Here is a tiny trained network, its code and every weight. The questions are about switching its units off for an input and a target symbol, where a switched-off unit gives its printed mean instead of its output.

import numpy as np


def w(rows, s, z=0):
    codes = np.array(rows[::2]) - 128.0
    scale = np.full(codes.shape[1], s)
    scale[-1] = z or s
    return codes * scale


def norm(h):
    return h / np.sqrt((h * h).mean(-1, keepdims=True) + 1e-5)


def softmax(a):
    e = np.exp(a - a.max(-1, keepdims=True))
    return e / e.sum(-1, keepdims=True)


def log_softmax(a):
    a = a - a.max(-1, keepdims=True)
    return a - np.log(np.exp(a).sum(-1, keepdims=True))


def net(x, mask):
    ids = ['Ξαηθτφψ'.index(c) for c in x.split()]
    T = len(ids)
    res = E[ids] + P[:T]
    u = 0
    for l in range(3):
        r = norm(res)
        for j in range(2):
            rows = slice(3 * j, 3 * j + 3)
            q, k, v = (r @ M[l][rows].T for M in (Q, K, V))
            z = softmax(np.where(np.tri(T) > 0, q @ k.T / 3**0.5, -1e9)) @ v
            o = O[l][rows]
            res = res + np.where(mask[u + j], z, o[:, -1]) @ o[:, :-1]
        u += 2
    return log_softmax(norm(res)[-1] @ U[:, :-1].T + U[:, -1])


Q, K, V, O = {}, {}, {}, {}
E = w([
[247,162,70],'Ξ',
[189,111,127],'α',
[120,101,146],'η',
[134,107,137],'θ',
[29,103,140],'τ',
[110,104,115],'φ',
[190,169,64],'ψ',
],0.013)
P = w([
[100,87,130],'0',
[132,149,125],'1',
[157,215,153],'2',
[135,61,75],'3',
[140,149,135],'4',
[196,215,133],'5',
[83,5,81],'6',
[139,148,138],'7',
[101,186,229],'8',
],0.013)
Q[0] = w([
[155,76,20],'L0H1',
[36,24,128],'L0H1',
[210,2,128],'L0H1',
[97,98,133],'L0H2',
[95,68,70],'L0H2',
[128,53,92],'L0H2',
],0.0086)
K[0] = w([
[120,134,105],'L0H1',
[57,119,123],'L0H1',
[144,168,166],'L0H1',
[136,165,85],'L0H2',
[107,136,91],'L0H2',
[252,105,55],'L0H2',
],0.016)
V[0] = w([
[75,112,110],'L0H1',
[182,44,204],'L0H1',
[80,102,73],'L0H1',
[2,144,148],'L0H2',
[51,78,154],'L0H2',
[113,103,48],'L0H2',
],0.007)
O[0] = w([
[96,92,151,21],'L0H1',
[180,103,169,44],'L0H1',
[255,135,117,112],'L0H1',
[168,163,115,59],'L0H2',
[114,164,185,112],'L0H2',
[109,104,158,255],'L0H2',
],0.0082,0.00093)
Q[1] = w([
[53,115,54],'L1H1',
[82,96,116],'L1H1',
[6,152,225],'L1H1',
[130,84,191],'L1H2',
[71,159,172],'L1H2',
[93,163,176],'L1H2',
],0.015)
K[1] = w([
[76,177,3],'L1H1',
[135,227,129],'L1H1',
[30,46,176],'L1H1',
[135,83,38],'L1H2',
[132,208,96],'L1H2',
[250,108,29],'L1H2',
],0.0074)
V[1] = w([
[139,117,91],'L1H1',
[143,192,108],'L1H1',
[60,74,161],'L1H1',
[245,55,94],'L1H2',
[151,135,77],'L1H2',
[208,155,246],'L1H2',
],0.011)
O[1] = w([
[94,131,129,158],'L1H1',
[73,212,163,182],'L1H1',
[172,163,1,8],'L1H1',
[208,198,93,250],'L1H2',
[204,193,25,156],'L1H2',
[85,166,151,103],'L1H2',
],0.0068,0.0023)
Q[2] = w([
[233,243,202],'L2H1',
[136,129,231],'L2H1',
[77,67,107],'L2H1',
[99,99,252],'L2H2',
[114,181,114],'L2H2',
[90,161,161],'L2H2',
],0.011)
K[2] = w([
[184,16,89],'L2H1',
[72,2,180],'L2H1',
[14,228,83],'L2H1',
[123,105,192],'L2H2',
[40,117,119],'L2H2',
[83,53,154],'L2H2',
],0.0089)
V[2] = w([
[169,94,83],'L2H1',
[97,122,132],'L2H1',
[109,156,103],'L2H1',
[179,134,41],'L2H2',
[101,211,59],'L2H2',
[124,10,116],'L2H2',
],0.013)
O[2] = w([
[10,17,207,255],'L2H1',
[114,225,1,76],'L2H1',
[51,233,118,87],'L2H1',
[60,235,240,247],'L2H2',
[111,81,28,142],'L2H2',
[74,200,79,120],'L2H2',
],0.0054,0.0025)
U = w([
[159,141,200,78],'Ξ',
[191,63,205,59],'α',
[249,74,99,97],'η',
[123,28,82,253],'θ',
[116,176,1,162],'τ',
[146,31,175,133],'φ',
[69,227,201,107],'ψ',
],0.0089,0.0051)

Each question gives the input, a string of symbols that net reads in full, and the target symbol t.
The units are the heads (3 rows each of Q, K, V and O). Each row of codes is followed by its name. A weight is (code - 128) times the scale printed after its matrix; where a second scale follows, it is the last column's (O and U).
mask holds one flag per head, layer by layer. A switched-off head (its flag False) gives its mean, the last column of its rows in O, instead of its output. The means were averaged over made-up inputs and are rounded, as every weight is.
A unit's drop is (log p(t) with every unit on - log p(t) with that unit switched off) / (log p(t) with every unit on - log p(t) with every unit switched off).
The circuit of an input: a set's keep is (log p(t) with only the set's units on - log p(t) with every unit switched off) / (log p(t) with every unit on - log p(t) with every unit switched off). Starting from all 6 units, units are removed one at a time, each time the one whose removal leaves the highest keep (on an exact tie, the one counted first), for as long as the keep stays at least 0.8.
units of the circuit, in order: the units of the circuit, biggest drop first
unit that matters most: the unit with the biggest drop
heads that matter: for each layer, one digit per head in row order, 1 if its drop is at least 0.15 and else 0, layers parted by /
drop when u is switched off: that unit's drop, to one decimal
input θ η Ξ τ α ψ τ ψ, target ψ: units of the circuit, in order	[L1H1]
input ψ ψ θ φ ψ ψ ψ θ, target θ: heads that matter	11 / 11 / 11
input τ θ η τ Ξ ψ ψ θ η, target τ: units of the circuit, in order	[L1H2, L1H1]
input η ψ η τ Ξ Ξ α τ φ, target η: units of the circuit, in order	[L1H1, L0H1]
input η τ η θ ψ τ, target η: units of the circuit, in order	[L0H1, L1H1]
input η θ α, target η: heads that matter	11 / 11 / 11
input Ξ η ψ ψ θ Ξ, target ψ: heads that matter	11 / 00 / 00
input ψ ψ Ξ, target ψ: heads that matter	11 / 10 / 11
input ψ Ξ τ τ η, target η: heads that matter	10 / 11 / 00
input η ψ Ξ ψ η Ξ ψ ψ τ, target η: heads that matter	11 / 11 / 01
input Ξ ψ ψ ψ ψ τ η τ, target τ: heads that matter	00 / 10 / 00
input η ψ ψ ψ τ η φ ψ Ξ, target η: units of the circuit, in order	[L1H1, L2H2, L0H1]
input ψ τ Ξ τ Ξ α, target ψ: heads that matter	11 / 00 / 00
input τ ψ ψ ψ η, target η: heads that matter	00 / 01 / 00
input τ α φ, target τ: units of the circuit, in order	[L1H1]
input τ η ψ ψ ψ θ, target τ: heads that matter	11 / 01 / 11
input η α φ, target η: units of the circuit, in order	[L0H2, L2H2]
input τ Ξ Ξ Ξ τ α τ τ ψ, target τ: heads that matter	00 / 11 / 00
input η ψ α τ ψ η Ξ Ξ ψ, target η: heads that matter	10 / 11 / 01
input φ θ τ, target φ: unit that matters most	L0H1
input ψ ψ ψ τ τ, target τ: drop when L1H1 is switched off	1.1
input τ Ξ τ φ φ θ, target τ: drop when L2H1 is switched off	0.3
input η τ ψ α η τ ψ ψ θ, target η: drop when L0H1 is switched off	0.1
